[[121 125 133 111 131 134 145 132 119 116 129 129 120]
 [122 128 133 134 126 128 125 125 124 121 134 129 121]
 [124 123 132 137 123 132 124 111 122 112 140 136 127]
 [128 123 127 123 133 137 128 132 121 119 121 130 129]
 [132 132 129 128 128 123 106 134 132 137 128 124 125]
 [132 125 125 121 133 134 129 134 125 125 121 128 133]
 [127 124 129 131 126 132 126 119 124 118 132 133 129]]
->
[[125 133 111 131 134 145 132 119 116 129 129 120 121]
 [128 133 134 126 128 125 125 124 121 134 129 121 122]
 [123 132 137 123 132 124 111 122 112 140 136 127 124]
 [123 127 123 133 137 128 132 121 119 121 130 129 128]
 [132 129 128 128 123 106 134 132 137 128 124 125 132]
 [125 125 121 133 134 129 134 125 125 121 128 133 132]
 [124 129 131 126 132 126 119 124 118 132 133 129 127]]

[[122 145 131 135 113 123 151 119]
 [145 131 124 138 113 108 151 123]
 [124 116 107 123 113 115 126 123]
 [126 119 146 124 113 112 124 121]
 [129 146 113 129 113 135 133 129]
 [134 127 133 138 113 135 146 138]
 [150 123 119 135 113 136 120 139]]
->
[[145 131 135 113 123 151 119 122]
 [131 124 138 113 108 151 123 145]
 [116 107 123 113 115 126 123 124]
 [119 146 124 113 112 124 121 126]
 [146 113 129 113 135 133 129 129]
 [127 133 138 113 135 146 138 134]
 [123 119 135 113 136 120 139 150]]

[[108 136]
 [153 144]
 [156 150]
 [158 149]
 [127 116]
 [138 149]
 [114 122]
 [125 116]
 [154 144]]
->
[[136 108]
 [144 153]
 [150 156]
 [149 158]
 [116 127]
 [149 138]
 [122 114]
 [116 125]
 [144 154]]

[[150 140 132]
 [124 118 141]
 [132 136 125]
 [115 131 126]
 [106 122 130]
 [127 118 128]
 [120 127 125]
 [131 118 141]
 [118 136 120]
 [128 119 126]]
->
[[140 132 150]
 [118 141 124]
 [136 125 132]
 [131 126 115]
 [122 130 106]
 [118 128 127]
 [127 125 120]
 [118 141 131]
 [136 120 118]
 [119 126 128]]

[[143 107]
 [146 129]
 [104 127]
 [112 123]
 [143 106]
 [121 152]
 [116 148]
 [143 109]
 [143 146]
 [145 121]
 [142 112]]
->
[[107 143]
 [129 146]
 [127 104]
 [123 112]
 [106 143]
 [152 121]
 [148 116]
 [109 143]
 [146 143]
 [121 145]
 [112 142]]

[[129 108 135 114 141 116 119 115 117 130 136 124 139 115 129 114]
 [140 148 123 116 140 143 127 124 122 129 127 150 122 145 140 148]]
->
[[108 135 114 141 116 119 115 117 130 136 124 139 115 129 114 129]
 [148 123 116 140 143 127 124 122 129 127 150 122 145 140 148 140]]

[[131 125 135 113 129 138 139 110 134]
 [114 131 137 119 130 145 113 129 127]
 [115 129 136 116 128 145 114 130 129]
 [131 127 134 111 128 138 138 114 130]
 [129 126 134 112 129 140 138 111 130]
 [133 118 125 110 128 128 141 106 133]
 [112 131 135 117 129 146 115 129 129]]
->
[[125 135 113 129 138 139 110 134 131]
 [131 137 119 130 145 113 129 127 114]
 [129 136 116 128 145 114 130 129 115]
 [127 134 111 128 138 138 114 130 131]
 [126 134 112 129 140 138 111 130 129]
 [118 125 110 128 128 141 106 133 133]
 [131 135 117 129 146 115 129 129 112]]
---
[[135 138 124 120 121 127 116 140 127 127 129 131 128 130 133]
 [126 123 107 131 129 123 128 125 119 131 130 127 136 129 124]
 [130 117 112 129 125 121 120 108 124 128 135 130 136 128 135]
 [130 129 119 142 135 131 124 128 128 126 135 131 129 130 137]
 [129 143 130 125 125 136 145 119 133 130 122 131 131 130 134]
 [128 133 133 129 153 127 134 129 132 123 129 124 127 128 130]]
->
[[130 133 135 138 124 120 121 127 116 140 127 127 129 131 128]
 [129 124 126 123 107 131 129 123 128 125 119 131 130 127 136]
 [128 135 130 117 112 129 125 121 120 108 124 128 135 130 136]
 [130 137 130 129 119 142 135 131 124 128 128 126 135 131 129]
 [130 134 129 143 130 125 125 136 145 119 133 130 122 131 131]
 [128 130 128 133 133 129 153 127 134 129 132 123 129 124 127]]

[[123 106 131 128 119 136 126]
 [118 138 122 139 148 130 137]
 [124 132 121 119 144 124 141]
 [138 110 128 125 122 119 128]
 [148 116 131 148 105 125 116]
 [136 142 123 129 135 124 138]
 [138 130 125 138 130 119 131]
 [145 108 124 154 112 129 129]]
->
[[136 126 123 106 131 128 119]
 [130 137 118 138 122 139 148]
 [124 141 124 132 121 119 144]
 [119 128 138 110 128 125 122]
 [125 116 148 116 131 148 105]
 [124 138 136 142 123 129 135]
 [119 131 138 130 125 138 130]
 [129 129 145 108 124 154 112]]

[[130 129 116 128 126 128 123]
 [124 127 107 127 128 127 131]
 [126 128 127 128 127 128 115]
 [126 128 129 129 128 128 135]
 [121 128 131 152 128 128 123]
 [125 128 128 128 127 128 115]
 [122 129 127 131 127 128 136]
 [126 127 128 127 128 128 115]
 [125 128 127 128 127 128 115]]
->
[[128 123 130 129 116 128 126]
 [127 131 124 127 107 127 128]
 [128 115 126 128 127 128 127]
 [128 135 126 128 129 129 128]
 [128 123 121 128 131 152 128]
 [128 115 125 128 128 128 127]
 [128 136 122 129 127 131 127]
 [128 115 126 127 128 127 128]
 [128 115 125 128 127 128 127]]

[[114 128 141 125 137 118 135 125 132]
 [136 118 144 148 127 127 155 111 129]
 [118 118 146 138 128 121 144 116 131]]
->
[[125 132 114 128 141 125 137 118 135]
 [111 129 136 118 144 148 127 127 155]
 [116 131 118 118 146 138 128 121 144]]

[[140 146 107 152 132]
 [118 117 134 126 120]
 [123 124 149 133 122]
 [109 100 134 101 114]
 [118 121 102 141 117]
 [115 113 139 115 117]
 [124 121 144 123 122]]
->
[[152 132 140 146 107]
 [126 120 118 117 134]
 [133 122 123 124 149]
 [101 114 109 100 134]
 [141 117 118 121 102]
 [115 117 115 113 139]
 [123 122 124 121 144]]

[[129 111 151 127]
 [128 131 143 130]
 [131 132 121 121]
 [147 139 116 141]
 [123 137 108 119]
 [148 143 138 117]
 [123 107 146 132]
 [125 133 122 105]]
->
[[151 127 129 111]
 [143 130 128 131]
 [121 121 131 132]
 [116 141 147 139]
 [108 119 123 137]
 [138 117 148 143]
 [146 132 123 107]
 [122 105 125 133]]

[[129 143 131 137 118 142 131 140 129 139 128]
 [118 120 136 121 143 150 120 121 120 114 137]
 [121 131 136 131 100 111 115 135 123 128 133]
 [115 125 136 125 127 151 116 135 115 124 140]
 [131 121 127 120 134 121 137 129 133 122 126]
 [125 140 131 140 139 137 121 118 131 135 134]
 [131 131 124 128 156 134 128 108 131 129 125]
 [124 118 128 120 123 125 129 137 125 123 131]]
->
[[139 128 129 143 131 137 118 142 131 140 129]
 [114 137 118 120 136 121 143 150 120 121 120]
 [128 133 121 131 136 131 100 111 115 135 123]
 [124 140 115 125 136 125 127 151 116 135 115]
 [122 126 131 121 127 120 134 121 137 129 133]
 [135 134 125 140 131 140 139 137 121 118 131]
 [129 125 131 131 124 128 156 134 128 108 131]
 [123 131 124 118 128 120 123 125 129 137 125]]
---
[[107 138]
 [123 105]
 [106 121]]
->
[[107 138]
 [106 121]
 [123 105]]

[[102 112 120 133 126 135 134 142 143 133 131 136]
 [138 145 140 128 136 133 128 116 126 113 115 113]
 [138 138 129 142 123 118 123 126 125 130 133 118]
 [135 128 121 131 143 141 114 123 134 130 130 142]
 [124 127 129 115 131 133 129 132 136 123 134 144]]
->
[[138 145 140 128 136 133 128 116 126 113 115 113]
 [138 138 129 142 123 118 123 126 125 130 133 118]
 [135 128 121 131 143 141 114 123 134 130 130 142]
 [124 127 129 115 131 133 129 132 136 123 134 144]
 [102 112 120 133 126 135 134 142 143 133 131 136]]

[[129 141]
 [146 156]
 [105 140]]
->
[[146 156]
 [129 141]
 [105 140]]

[[125 109 128 138 139 148 137 134 135 111 139]
 [144 147 127 124 126 103 132 122 125 126 124]
 [138 108 115 114 111 137 120 117 117 125 117]
 [142 132 121 114 111 113 117 118 117 136 117]
 [133 104 122 130 125 148 104 130 126 134 133]
 [119 111 118 116 113 132 133 118 118 120 115]]
->
[[144 147 127 124 126 103 132 122 125 126 124]
 [142 132 121 114 111 113 117 118 117 136 117]
 [119 111 118 116 113 132 133 118 118 120 115]
 [125 109 128 138 139 148 137 134 135 111 139]
 [138 108 115 114 111 137 120 117 117 125 117]
 [133 104 122 130 125 148 104 130 126 134 133]]

[[136 151]
 [146 152]]
->
[[146 152]
 [136 151]]

[[133 133 131 128 137 135 121 112 135 136 124 117 127 125 126 134]
 [124 139 132 131 133 123 130 123 130 136 127 117 127 135 135 124]
 [120 141 124 133 137 119 132 143 135 128 136 124 130 121 135 124]
 [119 129 120 137 128 112 132 153 115 116 141 144 123 119 128 123]
 [115 135 125 132 132 121 128 139 119 128 136 126 128 131 131 123]]
->
[[120 141 124 133 137 119 132 143 135 128 136 124 130 121 135 124]
 [124 139 132 131 133 123 130 123 130 136 127 117 127 135 135 124]
 [115 135 125 132 132 121 128 139 119 128 136 126 128 131 131 123]
 [133 133 131 128 137 135 121 112 135 136 124 117 127 125 126 134]
 [119 129 120 137 128 112 132 153 115 116 141 144 123 119 128 123]]

[[117 145 109 150 118 115 112 104 116 117 152 117 117 119 147 111]
 [113 148 103 154 115 112 106 104 109 112 153 117 117 116 151 106]]
->
[[113 148 103 154 115 112 106 104 109 112 153 117 117 116 151 106]
 [117 145 109 150 118 115 112 104 116 117 152 117 117 119 147 111]]
